Below are the code and all the weights of a small trained network. Each question names an input and a target symbol and asks about switching units off, where a switched-off unit gives its printed mean instead of its output.

import numpy as np


def w(rows, s, z=0):
    codes = np.array(rows[::2]) - 128.0
    scale = np.full(codes.shape[1], s)
    scale[-1] = z or s
    return codes * scale


def norm(h):
    return h / np.sqrt((h * h).mean(-1, keepdims=True) + 1e-5)


def softmax(a):
    e = np.exp(a - a.max(-1, keepdims=True))
    return e / e.sum(-1, keepdims=True)


def log_softmax(a):
    a = a - a.max(-1, keepdims=True)
    return a - np.log(np.exp(a).sum(-1, keepdims=True))


def net(x, mask):
    ids = ['ΔΠΣΩβεθλμτφψ'.index(c) for c in x.split()]
    T = len(ids)
    res = E[ids] + P[:T]
    u = 0
    for l in range(2):
        r = norm(res)
        for j in range(3):
            rows = slice(4 * j, 4 * j + 4)
            q, k, v = (r @ M[l][rows].T for M in (Q, K, V))
            z = softmax(np.where(np.tri(T) > 0, q @ k.T / 4**0.5, -1e9)) @ v
            o = O[l][rows]
            res = res + np.where(mask[u + j], z, o[:, -1]) @ o[:, :-1]
        u += 3
    return log_softmax(norm(res)[-1] @ U[:, :-1].T + U[:, -1])


Q, K, V, O = {}, {}, {}, {}
E = w([
[70,90,154,147,127],'Δ',
[21,23,249,89,176],'Π',
[108,41,81,158,164],'Σ',
[137,87,128,103,118],'Ω',
[72,162,155,150,169],'β',
[200,7,164,192,133],'ε',
[140,160,99,89,96],'θ',
[134,84,138,100,128],'λ',
[132,71,142,46,136],'μ',
[146,157,178,29,58],'τ',
[137,74,173,88,122],'φ',
[108,77,93,86,134],'ψ',
],0.015)
P = w([
[139,133,167,176,202],'0',
[202,98,89,114,68],'1',
[45,24,89,84,101],'2',
[249,54,78,147,105],'3',
[29,20,91,70,115],'4',
[252,53,78,153,108],'5',
[17,27,85,59,119],'6',
[249,52,76,155,111],'7',
[13,43,73,46,121],'8',
],0.011)
Q[0] = w([
[168,217,102,178,69],'L0H1',
[215,147,125,182,41],'L0H1',
[227,178,115,154,15],'L0H1',
[205,58,115,30,218],'L0H1',
[24,146,126,64,134],'L0H2',
[35,158,47,101,92],'L0H2',
[10,213,107,96,114],'L0H2',
[149,187,107,197,92],'L0H2',
[33,18,160,74,231],'L0H3',
[125,79,91,142,87],'L0H3',
[140,197,168,192,107],'L0H3',
[190,136,86,209,115],'L0H3',
],0.013)
K[0] = w([
[128,136,93,152,57],'L0H1',
[173,65,76,190,52],'L0H1',
[168,87,62,155,71],'L0H1',
[186,123,144,106,185],'L0H1',
[99,159,130,77,177],'L0H2',
[82,190,103,93,127],'L0H2',
[95,255,122,106,153],'L0H2',
[126,152,169,164,95],'L0H2',
[135,105,153,122,206],'L0H3',
[158,118,159,149,104],'L0H3',
[75,138,81,114,83],'L0H3',
[144,87,74,144,88],'L0H3',
],0.018)
V[0] = w([
[174,105,20,153,39],'L0H1',
[70,154,46,147,160],'L0H1',
[54,200,88,35,164],'L0H1',
[214,208,135,70,198],'L0H1',
[155,102,125,136,158],'L0H2',
[134,153,178,205,158],'L0H2',
[201,34,109,188,99],'L0H2',
[125,103,96,133,254],'L0H2',
[81,185,55,48,160],'L0H3',
[150,135,186,67,181],'L0H3',
[144,171,95,117,223],'L0H3',
[38,155,115,124,136],'L0H3',
],0.0071)
O[0] = w([
[226,55,118,112,53,105],'L0H1',
[76,130,167,57,58,51],'L0H1',
[1,105,92,107,95,25],'L0H1',
[87,182,28,93,119,129],'L0H1',
[120,169,148,114,98,165],'L0H2',
[125,139,71,96,91,96],'L0H2',
[121,224,115,68,210,255],'L0H2',
[129,176,159,81,19,149],'L0H2',
[166,216,140,115,115,17],'L0H3',
[148,67,85,101,87,171],'L0H3',
[111,182,105,94,68,117],'L0H3',
[96,150,146,87,186,43],'L0H3',
],0.0066,0.0077)
Q[1] = w([
[69,18,132,93,144],'L1H1',
[191,56,116,223,43],'L1H1',
[86,154,144,251,84],'L1H1',
[107,116,173,26,201],'L1H1',
[175,64,83,91,117],'L1H2',
[113,94,105,32,211],'L1H2',
[82,110,118,152,108],'L1H2',
[175,132,114,236,70],'L1H2',
[109,63,187,61,188],'L1H3',
[244,121,120,120,150],'L1H3',
[90,87,47,63,151],'L1H3',
[212,82,99,135,79],'L1H3',
],0.012)
K[1] = w([
[146,153,193,110,228],'L1H1',
[173,125,149,253,127],'L1H1',
[87,166,165,211,83],'L1H1',
[127,108,162,42,188],'L1H1',
[188,100,128,193,146],'L1H2',
[118,142,193,201,222],'L1H2',
[146,192,132,112,105],'L1H2',
[165,85,47,78,66],'L1H2',
[156,152,189,96,200],'L1H3',
[209,57,104,145,149],'L1H3',
[134,198,83,124,152],'L1H3',
[227,117,131,177,112],'L1H3',
],0.014)
V[1] = w([
[179,118,93,212,87],'L1H1',
[170,187,170,149,242],'L1H1',
[102,223,213,155,75],'L1H1',
[107,125,105,218,121],'L1H1',
[75,180,180,132,187],'L1H2',
[119,219,145,149,85],'L1H2',
[176,147,75,136,146],'L1H2',
[86,162,55,85,104],'L1H2',
[67,162,201,63,117],'L1H3',
[121,183,35,142,198],'L1H3',
[174,244,160,131,18],'L1H3',
[254,132,199,132,136],'L1H3',
],0.0097)
O[1] = w([
[18,141,82,125,115,129],'L1H1',
[177,47,93,37,32,212],'L1H1',
[141,24,152,190,109,2],'L1H1',
[48,138,138,129,64,89],'L1H1',
[27,145,77,78,192,91],'L1H2',
[184,78,89,55,178,23],'L1H2',
[157,89,65,174,58,169],'L1H2',
[147,39,110,134,145,32],'L1H2',
[221,145,182,146,73,64],'L1H3',
[144,126,2,188,56,133],'L1H3',
[110,225,135,20,29,20],'L1H3',
[32,115,167,100,109,231],'L1H3',
],0.0083,0.0082)
U = w([
[17,122,188,174,61,148],'Δ',
[143,151,178,123,196,162],'Π',
[110,134,26,212,136,78],'Σ',
[162,82,84,76,44,2],'Ω',
[123,217,174,184,195,224],'β',
[250,84,177,196,121,60],'ε',
[134,215,71,138,62,184],'θ',
[179,88,94,73,88,41],'λ',
[158,169,78,14,215,51],'μ',
[184,200,226,82,90,177],'τ',
[161,71,192,34,114,18],'φ',
[114,105,71,86,155,102],'ψ',
],0.018,0.0077)

Each question gives the input, a string of symbols that net reads in full, and the target symbol t.
The units are the heads (4 rows each of Q, K, V and O). Each row of codes is followed by its name. A weight is (code - 128) times the scale printed after its matrix; where a second scale follows, it is the last column's (O and U).
mask holds one flag per head, layer by layer. A switched-off head (its flag False) gives its mean, the last column of its rows in O, instead of its output. The means were averaged over made-up inputs and are rounded, as every weight is.
A unit's drop is (log p(t) with every unit on - log p(t) with that unit switched off) / (log p(t) with every unit on - log p(t) with every unit switched off).
The circuit of an input: a set's keep is (log p(t) with only the set's units on - log p(t) with every unit switched off) / (log p(t) with every unit on - log p(t) with every unit switched off). Starting from all 6 units, units are removed one at a time, each time the one whose removal leaves the highest keep (on an exact tie, the one counted first), for as long as the keep stays at least 0.8.
units of the circuit, in order: the units of the circuit, biggest drop first
unit that matters most: the unit with the biggest drop
which heads matter: for each layer, one digit per head in row order, 1 if its drop is at least 0.15 and else 0, layers parted by /
input Ω ε ε λ ε ε ε, target Ω: which heads matter => 111 / 101
input τ ε τ μ θ ε Π, target Σ: units of the circuit, in order => [L0H1; L0H2; L1H3]
input θ Ω Ω τ ε ψ ε λ ε, target θ: units of the circuit, in order => [L0H1; L1H3]
input φ ε λ Ω τ Ω Ω θ τ, target ψ: units of the circuit, in order => [L0H2; L0H1; L1H2; L1H1]
input ε ε ε μ ε ε τ, target Δ: which heads matter => 010 / 000
input λ μ ε β μ, target λ: which heads matter => 111 / 101
input θ Σ τ ψ ε, target θ: unit that matters most => L1H3
input ε ε θ τ β ε Σ τ θ, target Δ: which heads matter => 010 / 000
input ψ Δ φ, target τ: which heads matter => 110 / 001
input β ε ε β β β ε φ λ, target μ: units of the circuit, in order => [L1H2; L1H1]
input μ ε Σ ψ ψ, target ε: units of the circuit, in order => [L0H1; L0H2; L1H1; L1H3]
input μ ε ε Δ ε Π ε Δ ε, target ε: which heads matter => 101 / 101
input μ ε Σ θ τ, target ε: which heads matter => 110 / 100
input τ μ β Ω, target Ω: which heads matter => 101 / 111
input λ Ω θ ε Σ ψ ε μ ε, target λ: which heads matter => 111 / 111
input τ τ Π ε ε μ τ μ, target μ: units of the circuit, in order => [L1H1]
input ε ε Σ μ μ, target Δ: which heads matter => 110 / 000
input Ω Ω ε Σ λ, target Ω: units of the circuit, in order => [L0H2; L0H1; L1H3; L1H1]
input ε μ λ ε β β ε ε θ, target Δ: which heads matter => 110 / 000
input τ Σ μ Π φ β τ Δ, target Δ: which heads matter => 100 / 001
input ε τ ε, target Δ: units of the circuit, in order => [L1H1; L1H2]
input ε Π Ω θ ε, target Δ: which heads matter => 000 / 000
input β Σ ε, target μ: units of the circuit, in order => [L1H2; L0H2; L0H1]
input μ Π Π, target ε: which heads matter => 110 / 101
input τ β μ τ β ε θ, target Σ: units of the circuit, in order => [L0H2; L0H1; L1H3]
input τ ε ε ε Ω ε ε ε θ, target Σ: units of the circuit, in order => [L0H1; L0H2; L1H3]
input λ φ ε τ ε φ, target φ: units of the circuit, in order => [L1H3]
input β φ ε Δ ε Δ τ, target μ: units of the circuit, in order => [L1H2]
